X =
[[-28 -21  16 -17  -9  -6  31  43  56  61  99  71  57  64  97]
 [ 44  35  19 -28  -3  -1 -31 -28 -34  -7 -42 -22 -28 -41 -49]
 [ 80  80  92  97  84  79  70  79  94  85  74  64  76  32  13]]
Counting starts at 1.
The entry just left of 19 is 35
The entry in row 1 and column 3 -> 16
The entry directly above 32?
A: -41
The entry in row 3 and column 1 -> 80
The entry in the bottom-right corner -> 13
The entry in the top-left corner?
A: -28
The entry in row 2 and column 3?
A: 19
The entry just left of -7: -34
The entry just left of 16 -> -21
The entry just left of 74 -> 85
The entry just right of -42?
A: -22
The entry just right of -34?
A: -7
The top entry of the column that holds the largest entry: 99
The entry in the top-right corner is 97
The entry just left of 61?
A: 56
The minimum -> -49

m =
[[ -43   26  -80   29   87   44   13   62  -47  -55   59 -103   77   82
  -102]
 [ -31    7    4   71  -20   56   52  110   45   70  -37  -36    9  -55
    31]]
The entry just left of the smallest entry -> 59
The smallest entry -> -103
Find the entry just right of the largest entry.
Answer: 45

x =
-4.285	-0.131	17.450	4.002	-1.430	12.582	8.942	-7.347
-17.711	-1.681	-0.347	-8.746	3.956	-12.674	1.769	24.482
4.067	-5.823	10.088	0.189	1.933	-1.339	-3.012	-4.172
1.342	1.595	20.514	0.350	1.232	12.179	7.634	16.668
9.515	9.396	18.065	-10.428	8.346	-4.870	7.971	25.560
4.972	5.651	7.785	7.529	15.456	-3.476	-4.784	24.042
14.198	6.165	7.862	0.638	5.590	25.581	6.120	-14.246
-0.579	2.765	5.820	13.053	4.709	23.795	-2.325	-11.217
8.250	8.482	4.486	-6.787	1.326	0.586	4.974	-2.936
-11.842	6.481	0.737	5.840	-2.493	20.990	8.624	7.555
13.623	1.549	12.333	-11.970	3.975	-11.612	-1.604	12.671
Rows and columns are numbered from 1.
The entry directly above 0.189: -8.746
The bottom-left entry?
Answer: 13.623
The entry directly above 16.668?
Answer: -4.172
The entry at row 1, column 3?
Answer: 17.450
The minimum: -17.711
The entry just right of the largest entry?
Answer: 6.120
The entry in row 3 and column 1?
Answer: 4.067
The entry in the bottom-right corner -> 12.671
The entry just right of -8.746: 3.956
The entry at row 1, column 1?
Answer: -4.285
The entry just left of 0.189?
Answer: 10.088
The entry directly below 0.350?
Answer: -10.428
The entry directly above -3.012?
Answer: 1.769
The entry directly above -2.493 -> 1.326
The entry just left of 8.624 is 20.990
The entry just left of the largest entry -> 5.590
The entry directly below the largest entry is 23.795
The entry in the top-right corner?
Answer: -7.347
The entry at row 2, column 2 is -1.681
The entry at row 1, column 2 -> -0.131
The entry just left of 5.590: 0.638
The entry in row 3 and column 2 -> -5.823
The entry just left of 8.482?
Answer: 8.250
The entry directly below 1.326?
Answer: -2.493
The entry directly above 6.481?
Answer: 8.482
The entry just left of 6.165?
Answer: 14.198
The entry directly above 4.972 -> 9.515
The entry directly below 4.974: 8.624
The entry directly above the largest entry -> -3.476
The entry directly below 0.638: 13.053
